Here is a tiny trained network, its code and every weight. The questions are about switching its units off for an input and a class, where a switched-off unit gives its printed mean instead of its output.

import numpy as np


def w(rows, s, z=0):
    codes = np.array(rows[::2]) - 128.0
    scale = np.full(codes.shape[1], s)
    scale[-1] = z or s
    return codes * scale


def f(y):
    return np.maximum(y, 0)


def log_softmax(a):
    a = a - a.max(-1, keepdims=True)
    return a - np.log(np.exp(a).sum(-1, keepdims=True))


def net(x, mask):
    res = np.array(x, float).reshape(1, 3) / 4 @ E
    y = f(res @ A[0][:, :-1].T + A[0][:, -1])
    res = res + np.where(mask, y, B[0][:, -1]) @ B[0][:, :-1]
    return log_softmax(res[-1] @ U[:, :-1].T + U[:, -1])


A, B = {}, {}
E = w([
[141,130,120,77,124,129,74,117,128,132,45],'x0',
[128,128,126,128,126,128,127,127,128,127,128],'x1',
[127,131,119,170,136,5,150,128,131,191,88],'x2',
],0.019)
A[0] = w([
[122,140,120,121,124,116,102,123,122,140,114,26],'n1',
[137,130,115,166,119,99,135,132,113,125,190,254],'n2',
[119,118,105,134,136,126,152,120,144,151,148,60],'n3',
[123,126,136,150,126,213,170,124,142,84,252,206],'n4',
[115,118,134,133,139,173,127,132,115,106,140,231],'n5',
[134,163,118,95,102,174,102,124,125,125,124,125],'n6',
[105,121,123,129,124,134,134,138,126,153,130,75],'n7',
[160,120,124,124,117,114,126,98,147,124,114,40],'n8',
[136,149,118,158,142,84,163,105,104,112,177,135],'n9',
[110,139,135,107,150,96,112,148,111,141,71,40],'n10',
[117,110,132,83,142,206,100,129,119,90,72,112],'n11',
[130,105,130,133,99,153,134,143,138,140,151,122],'n12',
[144,137,123,119,127,175,110,126,131,122,111,122],'n13',
[117,113,145,185,125,41,189,137,136,150,224,81],'n14',
[151,119,112,90,96,192,118,108,134,87,95,111],'n15',
[140,113,145,105,126,76,110,132,125,132,46,14],'n16',
[107,128,129,100,138,124,99,127,147,130,65,146],'n17',
[121,129,123,120,136,162,156,129,110,123,180,154],'n18',
[138,136,134,140,132,105,129,135,149,117,153,151],'n19',
],0.026,0.0079)
B[0] = w([
[142,131,133,135,134,142,123,110,154,91,142,140],'n1',
[111,106,233,216,154,97,148,177,199,134,146,176],'n2',
[138,107,97,93,109,131,119,130,145,148,128,140],'n3',
[178,152,154,115,194,174,105,70,125,2,97,253],'n4',
[134,116,156,82,118,200,108,150,95,89,159,180],'n5',
[106,119,131,97,117,122,127,169,117,179,134,173],'n6',
[111,129,117,111,129,115,125,139,123,127,115,130],'n7',
[139,124,129,149,153,146,132,126,127,97,132,137],'n8',
[88,121,113,142,111,125,149,144,109,156,135,167],'n9',
[133,140,136,127,180,108,127,114,121,70,82,164],'n10',
[90,108,114,108,86,142,136,170,111,200,155,203],'n11',
[153,131,139,119,141,122,103,114,130,116,116,150],'n12',
[106,132,131,99,111,146,137,119,152,168,148,164],'n13',
[100,125,74,112,66,96,136,148,115,231,137,205],'n14',
[112,116,116,124,80,148,151,145,121,192,172,193],'n15',
[176,140,136,167,182,120,110,81,149,31,98,180],'n16',
[148,135,18,67,89,125,99,76,69,117,99,173],'n17',
[155,140,132,138,160,120,110,126,98,78,123,176],'n18',
[130,118,141,120,105,127,136,120,160,144,135,145],'n19',
],0.04,0.05)
U = w([
[184,130,228,139,226,206,103,132,142,26,139,220],'0',
[93,106,140,157,109,104,147,166,152,255,133,220],'1',
[112,110,63,34,76,191,104,130,61,227,137,86],'2',
[205,149,85,131,205,112,91,47,118,42,40,2],'3',
],0.0065,0.002)

Each question gives the input, the list of numbers given to net, and the class t.
The units are the neurons (one row each of A and B). Each row of codes is followed by its name. A weight is (code - 128) times the scale printed after its matrix; where a second scale follows, it is the last column's (A, B and U).
mask holds one flag per neuron, in row order. A switched-off neuron (its flag False) gives its mean, the last column of its row in B, instead of its output. The means were averaged over made-up inputs and are rounded, as every weight is.
A unit's drop is (log p(t) with every unit on - log p(t) with that unit switched off) / (log p(t) with every unit on - log p(t) with every unit switched off).
unit that matters most: the unit with the biggest drop
k most important neurons: the k neurons with the biggest drops, biggest first
drop when u is switched off: that unit's drop, to one decimal
input [1,6,5], class 3: unit that matters most	n11
input [1,-1,1], class 3: 4 most important neurons	[n14 n11 n15 n2]
input [-6,-1,2], class 1: 2 most important neurons	[n14 n2]
input [0,3,1], class 1: 3 most important neurons	[n4 n16 n17]
input [-8,-3,1], class 1: 2 most important neurons	[n14 n2]
input [5,6,1], class 3: 2 most important neurons	[n14 n16]
input [1,-8,7], class 3: 2 most important neurons	[n16 n11]
input [1,4,-5], class 2: 2 most important neurons	[n11 n15]
input [5,3,1], class 3: 2 most important neurons	[n14 n16]
input [-2,-2,1], class 1: drop when n4 is switched off	0.8
input [4,-3,-6], class 2: drop when n7 is switched off	0.0
input [1,8,5], class 3: drop when n11 is switched off	0.3
